Moves between states:
$: j193->j528, j45->j528, j462->j651, j372->j522, j878->j488, j917->j719, j539->j474, j952->j506, j280->j668, j474->j191, j46->j45, j537->j211, j780->j45, j459->j446, j897->j405, j626->j874, j478->j773, j387->j952, j709->j738, j103->j191, j363->j767, j202->j325, j941->j910, j211->j968, j833->j903, j820->j280, j840->j478, j522->j401, j910->j537, j668->j549, j773->j211, j968->j840, j549->j668, j506->j372, j719->j623, j623->j415, j325->j522, j488->j71, j31->j993, j528->j709, j738->j833, j801->j668, j975->j528, j611->j801, j973->j611, j267->j103, j223->j459, j993->j203, j446->j972, j921->j738, j874->j921, j415->j506, j152->j537, j71->j972, j417->j975, j903->j820, j651->j506, j401->j462, j972->j267, j204->j193, j652->j488, j203->j878, j767->j773, j191->j611, j831->j623, j405->j917
~: j193->j415, j45->j46, j462->j459, j372->j462, j878->j474, j917->j537, j539->j767, j952->j522, j280->j611, j474->j773, j46->j921, j537->j204, j780->j709, j459->j202, j897->j719, j626->j738, j478->j204, j387->j372, j709->j874, j103->j549, j363->j211, j202->j668, j941->j405, j211->j773, j833->j401, j820->j506, j840->j910, j522->j709, j910->j211, j668->j801, j773->j840, j968->j539, j549->j446, j506->j401, j719->j417, j623->j45, j325->j973, j488->j267, j31->j878, j528->j626, j738->j623, j801->j103, j975->j917, j611->j267, j973->j651, j267->j71, j223->j652, j993->j191, j446->j325, j921->j903, j874->j833, j415->j528, j152->j975, j71->j325, j417->j45, j903->j446, j651->j488, j401->j223, j972->j203, j204->j623, j652->j280, j203->j539, j767->j968, j191->j363, j831->j780, j405->j152

The rows follow the links: the fewer symbols apart two states are, the more alike their rows tend to be.

Some states and rows for them; each showing differs a little:
j191:  -48    13   -69    19  -112   -98   114   -96    -8  -114  -250   121   150    -3   237    26    79    60    -2    95   -20   -42    57   -31   -59   -11    81    14    90   -50    32  -165  -270   -46  -141    70    13   -98   151    35   -12   138    61    -3   150  -293  -142    30    40    33   164    26    17  -167   142  -140    15    85    33  -219   -48  -190  -243
j387:   53   -48    20    44   163   -54  -229   147  -174   140   113   -53  -114    50  -166   -50  -170   -27   -18   -88  -191   -17    -1    51    31     2  -131    63    72     7   -49   170   233   192  -134  -219  -189    37   -45    82  -104  -130   -11    74  -115   138   100   -41   101   -38   -47   -44    27   226   -56    88   -64  -247   -10   156    30   180    81
j549:  -51   -31   -52   182  -217    60    48    57   207   -39  -215   195   122   134    38   -68    95   -34   -40   119   -19  -194    10   -23    23   -81    52   -70   -15    93   100   -47   -62   113    20   -90   206   133   179    19  -114   249   101    20   219  -160   110   -16  -163   119   -12  -128    82  -217     7   -76   -31    95     0   -26   -23  -171    82
j668:  -51   -40   -58   169  -236    50    64    68   233   -10  -198   173   105   158    21   -40    89   -57   -47   118   -36  -156    14   -24    39  -106    34   -56   -24   102    85    -9   -34   113    31  -102   225   112   205    58   -96   272   125    43   209  -136   152     3  -168   123    -4  -141    77  -226   -36   -87   -56    88     9   -48    -5  -151   104
j968:  -25    91    -1  -104    44  -140    19   -98  -214   -53   -97    50    51   -60   161    85   -38   122   -33     0   -29   107     4    63   -66     4   -46    44   118  -155   -59   -67  -248   -47  -238   152  -157  -294   -20    10    22   -33   -90   -78   -75  -146  -172    43   201   -77   230    33   -21    47    80  -151    21   -30    91  -218   -19   -14  -287
j831:   49   -18    32   -63    85   122   130   -84   113   -63   185  -210   -59  -134    19   -22    83   -71   125   -28   197    59   -23  -122    -5   122   150     6  -147    86    26  -110   125  -232   302    96    27   182  -107   -70   186  -146    32    12    21   127   -79   -27  -138    15  -211   183   -66    -7    35   186   115   120  -133   147    -9   -28    83
j719:  -16    85    78   -69   -96   175    91    10   171     4   173    31   -56    16  -188    48    71    46   -50    -9   214    34  -126    66    44   -82  -108  -176  -156    -1   -20    96    18   -88   228   204   252   -74  -168  -126    31    38  -148  -151  -138   191   146    17  -139   -48   -62   -86   -10    -5  -162   -45     7   148    71    47    60    91   243
j405:  -28   104    81   -66  -118    89    29    32    83    47   101   118   -34    71  -203    76    22    92  -117     5   132    39  -109   129    45  -146  -197  -170   -92   -75   -49   145   -51    19    57   181   214  -219  -133   -96   -54   100  -201  -172  -183   127   182    31   -53   -58    42  -177    15    22  -192  -142   -64    84   158   -48    77   135   160
j506:   40   -62    12    60   162   -38  -254   161  -151   138   115   -64  -114    52  -167   -66  -160   -68   -17   -78  -184   -23    -8    11    33    18   -89    81    29    36   -44   155   277   188   -85  -248  -170   102   -39    72   -93  -130    12    74   -77   151    97   -55    75   -22   -88   -31    25   198   -45   126   -49  -236   -51   191    38   168   114
j903:   67  -112   -32    67   110    57   -27    28    90    -2    85  -179   -58   -66     0   -81    13  -142   116   -18   -21   -59    53  -116     3   121   172    83   -40   143    59   -54   230   -27   188  -158   -51   352    30    32    84  -125   165   140   140    83   -14   -67  -106    66  -234   144   -13    14    64   239    69   -36  -186   216   -46   -43    89
j417:   -2    62    71   -84   -68   176   131   -38   204   -24   184   -72   -67   -44  -142    45    98     9    12   -23   255    56   -93     1    33   -22   -17  -147  -183    45    13    46    59  -157   310   195   246     9  -140  -118    87    16  -102   -94   -85   212    98    22  -167   -15  -117     4   -32   -32  -144    42    27   183     9    75    51    51   225
j193:   20    16    51  -133   132   119    41   -67    50    -6   236  -222  -134  -184   -98    34    57   -40   111   -82   174   161    -8   -56    14   131    85   -37  -145    40    -8    20   154  -194   283   107   -11    85  -174   -98   151  -207   -79   -42   -86   239   -50   -21   -30   -66  -158   153   -83    96   -58   137    81    74   -77   124    -4    77   107
j709:   51   -58     7   -40   161    72    12   -35    41   -10   174  -244   -85  -129     0   -62    12  -108   131   -73    78    44    17  -123    -1   170   157    53   -90    98    32   -57   198  -149   241   -29   -68   254   -80   -30   135  -205    58    69    19   148   -74   -40   -88    13  -229   195   -64    50    54   232   101    24  -164   207   -25    18    80
j478:  -20    99    32  -142    62  -131    25   -95  -228   -15   -27    25    22   -57    88   100   -48   140   -44   -25    13   126   -10    70   -47   -18  -100    28    86  -185   -93   -31  -215   -77  -204   210  -123  -343   -82   -20    30   -56  -144   -91  -157   -80  -149    63   206  -108   221    31   -51    83    47  -138    -5   -30   106  -190    14    54  -233
j522:   34   -93     3    46   162   -34  -229   151  -108   141   118   -96  -130    23  -155   -49  -141   -93    11   -88  -184    -4    26    19    31    36   -60    89    29    44   -29   145   291   185   -52  -246  -184   114   -17    76   -78  -139    39    99   -72   168    97   -49    91   -22  -103     7     9   194   -53   142   -58  -222   -57   179    20   154   104
j267:  -66   -35   -88   154  -201    -9    60    23   160   -54  -274   173   139    91   111   -32    98   -35    -5   118   -70  -143    63   -31     0   -50    88   -13    28    71    89   -89  -113    91   -55  -111   133    86   237    58  -101   239   138    52   240  -237    31    -3   -92   105    62   -90    64  -211    45   -92   -44    71     8  -106   -36  -211   -36
j401:   71  -102    -8    77   162   -21  -235   153  -110   128   122   -77  -111    28  -152   -70  -156   -71     8   -79  -176   -51    17    21    18    44   -55    74    39    43   -19   144   267   194   -69  -250  -185   161   -20    75   -67  -143    51   103   -56   156    90   -52    62    -8   -97   -23    29   195   -45   123   -46  -237   -41   195   -14   145   101

Each walk starts at a row. The symbols on each line, taken left to right, move it on to the next state.
Answer with the state's row; about right is enough.
---
 -15    76    -2   -94    31  -164    41  -104  -223   -65  -124    31    85   -30   178    74   -45   114   -28     6   -37    87    28    27   -62     0   -31    69   103  -156   -58  -101  -246   -83  -248   140  -154  -296    -2    17    20   -12   -77   -42   -44  -187  -187    53   187   -48   219    68   -32    10   104  -118    14   -25    55  -221    18   -27  -300
$ $ ~ $	 -32    98    20  -109    26  -120     5   -90  -219   -10   -73    67    59   -43    90    78   -38   154   -67    -2    -5   112   -21    79   -54   -48  -116     0    77  -158   -75   -22  -232   -56  -222   170  -106  -360   -57   -30   -21   -11  -161  -116  -134  -118  -122    52   188   -83   235    -3   -18    41    54  -174    -5    -1   120  -212    31    57  -242
~ $ $ $ ~	 -35   121    51  -119   -10   -74    15   -37  -159    12    -3   107    14    14   -45    98   -40   159  -103   -20    45   107   -63   121   -13   -95  -185   -74    38  -168   -82    77  -181   -12  -162   196    -8  -376   -99   -72   -39    25  -219  -145  -207   -24    -2    60   134   -91   211   -94    -3    62   -55  -192   -36     3   162  -177    52   116  -101
---
  44   -42    15   -55   125    78    81   -64    96   -40   171  -254   -77  -159    38   -26    54   -98   147   -54   116    77    24  -116     1   166   179    53  -102   100    31   -84   154  -174   259    18   -41   239   -54   -16   166  -179    88    68    50   134  -102   -21   -80     4  -207   208   -68    13    40   211    98    70  -156   162   -19   -24    62
$ ~ ~ $ ~ ~	 -16   -77   -51   221  -142    51  -109   171   121    63  -134   193    45   164   -79  -102   -22   -46   -70    82  -130  -235    -1    12    46  -102   -40   -48    29   106    71    79    75   255   -38  -253   119   199   146    69  -177   180   117    51   128   -69   202   -45  -114   104   -38  -186   113   -73   -38   -42   -67   -73    10    84   -22   -59   150
~ ~ ~ $ ~	 -34    68   -10   -90   -11  -165    43  -126  -155   -59  -153    57    89   -30   186    69   -19   101   -17    -5   -41   102    37    33   -57   -18    -8    43    90  -138   -55  -102  -263   -83  -221   136  -121  -300    39    18     5    30   -60   -29   -11  -209  -178    56   175   -48   235    38   -23   -37    87  -138    -9    12    76  -252     7   -48  -276
---
  -1   118    79  -226    87    42    87  -101   -49   -15   205   -99   -72  -114   -61   123    11   111    -3   -65   187   202   -72    66   -21     6   -74   -71   -60  -116   -89    23   -83  -177    87   290     0  -262  -222  -109   121  -125  -194  -132  -229   151   -73    51    78  -140    54    66   -81    94   -80   -38    42    95    92   -61    39   114   -17
~ $ $ $ ~	  38   -80    -9    95   114   -43  -253   168  -111   144    86   -11   -88    76  -165   -46  -164   -60   -26   -57  -213   -61     5    51    20   -18  -107    68    78    19   -22   167   234   244  -124  -268  -160   111    -5    87  -123   -75    52    96   -56   111   126   -37    75   -16   -41   -83    43   177   -67    66   -82  -241   -13   158    12   147   108
$ ~ $	 -43   -65   -93   191  -170   -10   -12    54   112    -9  -269   174   131   110   101   -78    66   -49   -11   117  -120  -188    67   -27    -3   -55    81     1    57    69    90   -65   -57   149   -94  -193    83   153   234    78  -125   229   162    70   242  -228    46   -26   -87   118    34  -116    72  -185    66   -67   -32     0   -14   -53   -43  -181   -26
---
  50  -132   -32   136    75   -11  -165   146    19    88    57   -73   -63    89  -104   -90   -97  -141    28   -29  -181  -106    27   -37    42    15    13    88    20   126    28    94   283   188    15  -310   -78   266    79   105   -64   -42   166   158    72    86   131   -45   -41    68  -155   -31    32    65   -33   175   -53  -161  -101   211     1    53   179
~ $ ~ $	  31   -84   -40   140    66   -58  -246   187  -105   129    -7    44   -53    99  -136   -81  -148   -67   -40   -32  -233  -117    14    35    40   -22   -95    57    90    42    -3   154   195   290  -148  -304  -129   131    62    97  -153   -20    67    97    -8    44   141   -50    55    13   -24  -130    59   127   -42    45   -85  -238    -9   129   -15   101    81
~ ~ $	 -42   -14   -59   153  -232    16   115    -8   154   -69  -256   201   157   117   117   -37   101   -15   -41   135    -4  -159    26   -30    12   -83    73   -39     5    55    90  -108  -159    36   -32   -23   191    64   176    17   -67   267   109    25   211  -242    33    -1  -128   135    34   -88    69  -237    66  -107   -21   110   -10   -95   -20  -196   -15
---
 -38   110    54   -90   -80    24     8    19    -7    50    66   127   -12    57  -142   105   -14   126  -126    -4    67    65  -103   143    16  -143  -210  -145   -32  -122   -69   151  -116    29   -44   186   123  -313  -119   -85   -58    82  -207  -175  -204    87   123    39    47   -89   138  -167    18    47  -159  -180   -67    48   186  -116    76   131    66
~ $ $ $	  45    -3    37  -100    63   152   119   -71   148   -38   211  -202   -96  -149   -44    26    92   -53   110   -50   208   101   -24   -70    12   109   115   -48  -143    67    19   -35   107  -224   328   123    75   130  -141   -95   178  -140   -13   -30   -34   211   -27   -14  -118   -24  -199   138   -79     6   -43   159    79   135   -73   125    -8    14   122
$ ~ ~ ~ ~ $	  58   -23    65   -65   163    82   -11    -2     2    31   258  -223  -136  -110  -125   -43    -7   -82   103   -99    97    69   -28   -78    34    91    51    25  -118    66   -14    23   246  -114   229    -1   -38   157  -139   -58   105  -195   -23    48   -77   246     4   -21   -65   -16  -239   137   -64   118   -32   229    54    -6  -124   228    42   108   163
---
  -4  -109   -92   223  -122    29   -53   120   171    29  -152   118    67   137    -8   -93    28  -102   -10    82  -133  -187    47   -46    34   -40    67    11    24   136   103    13    98   196     2  -258    92   267   219    96  -115   168   199   129   232   -95   142   -45  -128   122   -75  -111    84  -130     5     9   -52   -42   -51    75   -42  -124   110
~ $ ~ ~	  44   -64    -7   -13   136    69    38   -52    57   -50   150  -245   -72  -148    36   -55    37  -101   147   -45    96    21    34  -132   -10   163   192    71   -76   104    34  -100   173  -158   225   -29   -67   273   -48    -8   165  -194    92    71    59   104  -100   -51   -71    23  -222   210   -66    32    88   213   113    18  -172   184   -53   -30    49
$ $ $ ~ ~ $	  14   -98   -20   172   -11   -22  -198   189   -19   105   -21    75   -25   172  -128  -106  -122   -76   -75    -2  -209  -167     8    26    49   -71   -90    39    53    60    11   142   188   285  -114  -309   -25   157    86   101  -161    55   108   103    32    36   192   -51   -21    74   -68  -143    80    52   -57    59   -84  -195   -22   139    23    68   152
---
 -16   -85   -79   173  -125   -86   -13    46    63   -26  -262   136   119   147   133   -50     0   -43   -28    94  -172  -165    71   -25    -5   -67    44    81   102    54    49   -78   -57   172  -164  -190    32    87   268   149  -106   208   206   130   220  -229    13    -4   -31   109    69   -98    72  -151    81   -60   -65   -56   -12   -84   -32  -161   -74
~ ~ ~ $ $ ~	  27   -90    -9   150    50   -32  -221   194   -68   138     6    31   -53   147  -131   -86  -149   -83   -62   -20  -219  -122    13     7    58   -59   -83    68    54    60   -10   147   226   265  -135  -301   -91   149    64   115  -144    -7   100   131     0    59   172   -40    14    52   -68   -91    76   100   -47    88   -90  -213   -29   162    38   101   144
~ ~ ~ $ $ ~	 -58   -38   -70   146  -237    51    84    30   231   -54  -228   182   130   129    52   -36    95   -30   -38   125   -16  -161    40   -30    23   -86    64   -75    -4    91    93   -39   -84    99    19   -73   231   106   187    39   -93   262   112    29   228  -164   107    -8  -149   110    23  -121    72  -230   -15   -94   -36   106    23   -76   -27  -184    52
---
  67   -58    23    54   156   -51  -236   158  -167   130   111   -51  -115    66  -152   -43  -179   -50   -33   -74  -194   -44    -9    43    19   -10  -116    69    72     1   -44   160   228   202  -127  -227  -169    67   -41    79   -72  -124    29    85  -109   141    94   -32    99   -26   -59   -47    30   205   -40   105   -53  -262    -1   163    18   184    91
$ ~ ~ $	  45   -69   -19   -23   114    90    66   -71   102   -49   130  -222   -62  -136    44   -33    72   -99   161   -25   100    45    42  -134    -5   163   204    51   -74   107    48   -97   157  -167   252   -21   -28   272   -35   -32   182  -164   101    75    91   113  -106   -48   -85    13  -218   205   -60    -7    55   216   103    52  -155   154   -57   -66    44
~ ~ $ ~ ~ $	 -37    59   -35   -44   -12  -149    56  -121  -160   -95  -204    58   126   -56   236    27    21    76     1    37   -25    52    53    -8   -63    24    44    50   103  -100   -17  -148  -261   -89  -212    97  -110  -194    76    15     6    29   -31   -27    51  -266  -201    33   140   -15   201    65   -18   -66   155  -123    39    36    23  -219   -30  -109  -323
---
 -23    97    73   -61  -126   132    62    37   131    39   122    80   -49    79  -201    72    37    74   -96     5   157    36  -113    98    51  -132  -164  -179  -118   -39   -34   143   -22   -17   123   179   259  -173  -120  -117   -35    86  -170  -160  -159   164   194    30   -89   -49     8  -160    22     8  -205  -105   -54   111   134   -19    61   114   223
$ $ ~ $ $ $	 -28   102    24  -118    44  -130     2   -73  -227   -24   -52    57    24   -45    92    85   -61   142   -59   -19   -15   116   -18    79   -51   -26  -100     2    98  -164   -73   -23  -234   -52  -227   172  -123  -331   -63   -19     2   -16  -150  -106  -143  -121  -124    42   208  -100   219     7   -19    81    51  -159    -2   -34   115  -196    14    47  -242
~ $ $ $ ~	 -37    56   -25   -69    23  -155    44  -134  -175   -76  -167    38    98   -59   221    51     3    94     5    17   -26    74    54    10   -78    23    33    77   104  -118   -34  -138  -249   -92  -221   131  -147  -227    52    18    16    15   -35   -18    17  -234  -202    45   157   -41   218    76   -26   -28   148  -119    25    12    36  -217   -12   -84  -314
---
  57   -88    -9     6   160    55   -26     6    15    -5   170  -242   -95   -93     4   -71   -22  -118   137   -64     5    -3    40  -103     2   159   149   109   -28   115    18   -30   230   -63   180  -114  -106   301   -48    28   128  -217   141   125    58   138   -67   -56   -53    26  -230   167   -37    84    58   238    72   -60  -171   224   -30    -1    70
~ ~ $ $ $	 -60   -45   -85   132  -161   -36    44   -17   103   -64  -308   157   152    64   175   -57    96   -33     9   116   -76  -118    80   -68     1   -24   113    14    40    54    92  -128  -129    51   -91  -108    63    94   242    60   -90   193   133    67   259  -273   -41    -9   -55   107    71   -37    52  -206   101   -80    -6    76   -36  -111   -52  -219   -98
~ $ ~ ~	 -24    83     1  -120    38  -158    20  -106  -207   -49   -91    26    54   -45   142    91   -37   122   -36   -17   -18   110     6    60   -54   -11   -70    32   103  -164   -63   -45  -237   -56  -228   157  -151  -318   -35    -6    -4   -14  -102   -70   -94  -134  -156    59   211   -79   236    24   -36    32    56  -163    -5   -21    98  -224     8    22  -278
